Below is a small trained network, with its code and all its weights. Each question gives an input and a class and asks what happens when units are switched off, that is, made to give their printed mean instead of their output.

import numpy as np


def w(rows, s, z=0):
    codes = np.array(rows[::2]) - 128.0
    scale = np.full(codes.shape[1], s)
    scale[-1] = z or s
    return codes * scale


def norm(h):
    return h / np.sqrt((h * h).mean(-1, keepdims=True) + 1e-5)


def f(y):
    return np.maximum(y, 0)


def log_softmax(a):
    a = a - a.max(-1, keepdims=True)
    return a - np.log(np.exp(a).sum(-1, keepdims=True))


def net(x, mask):
    res = np.array(x, float).reshape(1, 6) / 4 @ E
    u = 0
    for l in range(4):
        y = f(norm(res) @ A[l][:, :-1].T + A[l][:, -1])
        res = res + np.where(mask[u : u + 7], y, B[l][:, -1]) @ B[l][:, :-1]
        u += 7
    return log_softmax(norm(res)[-1] @ U[:, :-1].T + U[:, -1])


A, B = {}, {}
E = w([
[122,118,177,187,182],'x0',
[207,183,80,87,188],'x1',
[3,223,115,98,169],'x2',
[128,128,129,128,126],'x3',
[97,56,222,35,165],'x4',
[129,132,131,128,126],'x5',
],0.0061)
A[0] = w([
[74,79,53,76,15,165],'0.n1',
[149,82,148,190,60,253],'0.n2',
[140,142,217,192,169,157],'0.n3',
[25,137,168,56,171,202],'0.n4',
[158,63,247,84,79,218],'0.n5',
[155,137,72,2,63,146],'0.n6',
[35,218,71,193,98,183],'0.n7',
],0.0069,0.0027)
B[0] = w([
[68,114,166,255,216,206],'0.n1',
[110,128,104,130,73,232],'0.n2',
[53,227,195,217,143,183],'0.n3',
[139,143,64,80,47,238],'0.n4',
[164,173,118,145,50,239],'0.n5',
[108,163,253,244,216,211],'0.n6',
[125,96,49,60,83,253],'0.n7',
],0.0075,0.0054)
A[1] = w([
[186,128,139,60,236,157],'1.n1',
[117,114,199,1,107,4],'1.n2',
[210,92,110,109,191,242],'1.n3',
[118,196,166,196,124,202],'1.n4',
[111,72,249,54,132,173],'1.n5',
[189,213,113,88,205,170],'1.n6',
[42,32,195,117,88,50],'1.n7',
],0.0092,0.0024)
B[1] = w([
[75,158,87,205,85,165],'1.n1',
[200,168,73,131,117,154],'1.n2',
[93,119,170,165,56,172],'1.n3',
[127,135,94,128,178,253],'1.n4',
[158,132,12,171,187,169],'1.n5',
[56,146,149,166,57,207],'1.n6',
[90,161,95,181,101,184],'1.n7',
],0.011,0.0062)
A[2] = w([
[201,76,199,198,112,85],'2.n1',
[105,101,157,111,147,74],'2.n2',
[73,119,105,175,96,115],'2.n3',
[123,158,128,186,245,173],'2.n4',
[177,59,130,203,173,100],'2.n5',
[150,86,104,66,124,255],'2.n6',
[124,168,137,120,152,119],'2.n7',
],0.012,0.0021)
B[2] = w([
[21,102,134,1,90,177],'2.n1',
[139,73,188,133,148,128],'2.n2',
[203,207,164,152,176,245],'2.n3',
[190,42,201,138,178,175],'2.n4',
[162,140,163,73,49,171],'2.n5',
[112,220,233,195,103,132],'2.n6',
[84,24,166,200,139,140],'2.n7',
],0.0071,0.011)
A[3] = w([
[125,153,116,208,128,148],'3.n1',
[93,122,227,165,160,141],'3.n2',
[131,172,73,87,89,255],'3.n3',
[141,130,86,144,99,41],'3.n4',
[137,90,165,180,84,153],'3.n5',
[116,204,95,114,252,160],'3.n6',
[252,154,159,140,122,214],'3.n7',
],0.013,0.0037)
B[3] = w([
[177,134,166,112,216,248],'3.n1',
[70,68,153,108,190,180],'3.n2',
[161,110,206,112,136,230],'3.n3',
[159,147,106,140,201,155],'3.n4',
[48,195,91,114,114,189],'3.n5',
[122,2,110,83,46,199],'3.n6',
[125,44,80,49,153,197],'3.n7',
],0.0083,0.011)
U = w([
[129,122,138,127,148,245],'0',
[54,118,78,80,25,110],'1',
[83,197,109,248,150,87],'2',
[250,96,4,137,145,63],'3',
[53,28,159,148,188,53],'4',
[142,121,167,116,154,159],'5',
],0.013,0.011)

Each question gives the input, the list of numbers given to net, and the class t.
The units are the neurons (one row each of A and B). Each row of codes is followed by its name. A weight is (code - 128) times the scale printed after its matrix; where a second scale follows, it is the last column's (A, B and U).
mask holds one flag per neuron, layer by layer. A switched-off neuron (its flag False) gives its mean, the last column of its row in B, instead of its output. The means were averaged over made-up inputs and are rounded, as every weight is.
A unit's drop is (log p(t) with every unit on - log p(t) with that unit switched off) / (log p(t) with every unit on - log p(t) with every unit switched off).
The circuit of an input: a set's keep is (log p(t) with only the set's units on - log p(t) with every unit switched off) / (log p(t) with every unit on - log p(t) with every unit switched off). Starting from the 12 units with the biggest drops (on a tie, the unit counted first), units are removed one at a time, each time the one whose removal leaves the highest keep (on an exact tie, the one counted first), for as long as the keep stays at least 0.8.
circuit, biggest first: the units of the circuit, biggest drop first
unit that matters most: the unit with the biggest drop
k most important neurons: the k neurons with the biggest drops, biggest first
top k neurons in layer l: the k neurons of layer l with the biggest drops, biggest first
input [-7,-4,6,-6,-5,-2], class 4: unit that matters most => 0.n1
input [5,-5,7,3,1,-4], class 1: circuit, biggest first => (0.n4, 0.n6)
input [-8,1,4,3,4,4], class 4: circuit, biggest first => (0.n6, 0.n1, 3.n6)
input [5,-7,5,4,7,-3], class 2: circuit, biggest first => (1.n7, 3.n7)
input [-7,5,-5,-5,5,2], class 4: top 2 neurons in layer 2 => (2.n4, 2.n1)
input [8,-3,-6,8,-4,6], class 4: 2 most important neurons => (0.n3, 0.n7)
input [7,0,8,-7,0,-3], class 1: 3 most important neurons => (0.n4, 0.n7, 0.n6)
input [6,-5,-5,1,-7,-5], class 3: top 2 neurons in layer 1 => (1.n6, 1.n4)
input [-3,3,3,1,8,-4], class 3: circuit, biggest first => (1.n5, 1.n2)
input [-4,-4,-8,1,-2,0], class 1: 2 most important neurons => (2.n1, 3.n1)
input [5,-5,8,5,3,-3], class 1: 2 most important neurons => (0.n4, 3.n6)
input [-2,6,3,4,5,1], class 2: 3 most important neurons => (1.n6, 1.n1, 0.n6)
input [8,6,-1,-8,-7,-6], class 4: 4 most important neurons => (0.n4, 0.n3, 0.n5, 2.n4)
input [5,-3,8,-7,-8,7], class 1: 3 most important neurons => (0.n7, 3.n6, 0.n6)
input [-8,-7,1,1,-3,-5], class 4: circuit, biggest first => (0.n1)
input [7,0,6,1,-6,-6], class 4: 2 most important neurons => (3.n6, 0.n5)
input [-1,7,-1,5,7,-4], class 2: 3 most important neurons => (1.n1, 1.n6, 1.n3)
input [-6,-7,0,0,-8,3], class 3: top 3 neurons in layer 2 => (2.n3, 2.n1, 2.n7)
input [-3,-4,-6,1,1,1], class 1: top 2 neurons in layer 0 => (0.n5, 0.n3)
input [-1,-7,8,-7,-3,4], class 1: unit that matters most => 0.n7
input [3,-4,6,8,-5,2], class 5: top 2 neurons in layer 1 => (1.n4, 1.n5)
input [-5,7,4,-2,0,-4], class 2: circuit, biggest first => (1.n6, 0.n6)
input [6,8,5,1,5,-3], class 2: circuit, biggest first => (1.n6, 1.n1)
input [-8,-3,-5,-4,8,3], class 3: 3 most important neurons => (1.n5, 1.n7, 0.n3)
input [-7,6,5,-2,4,-1], class 4: 3 most important neurons => (0.n6, 0.n7, 3.n6)
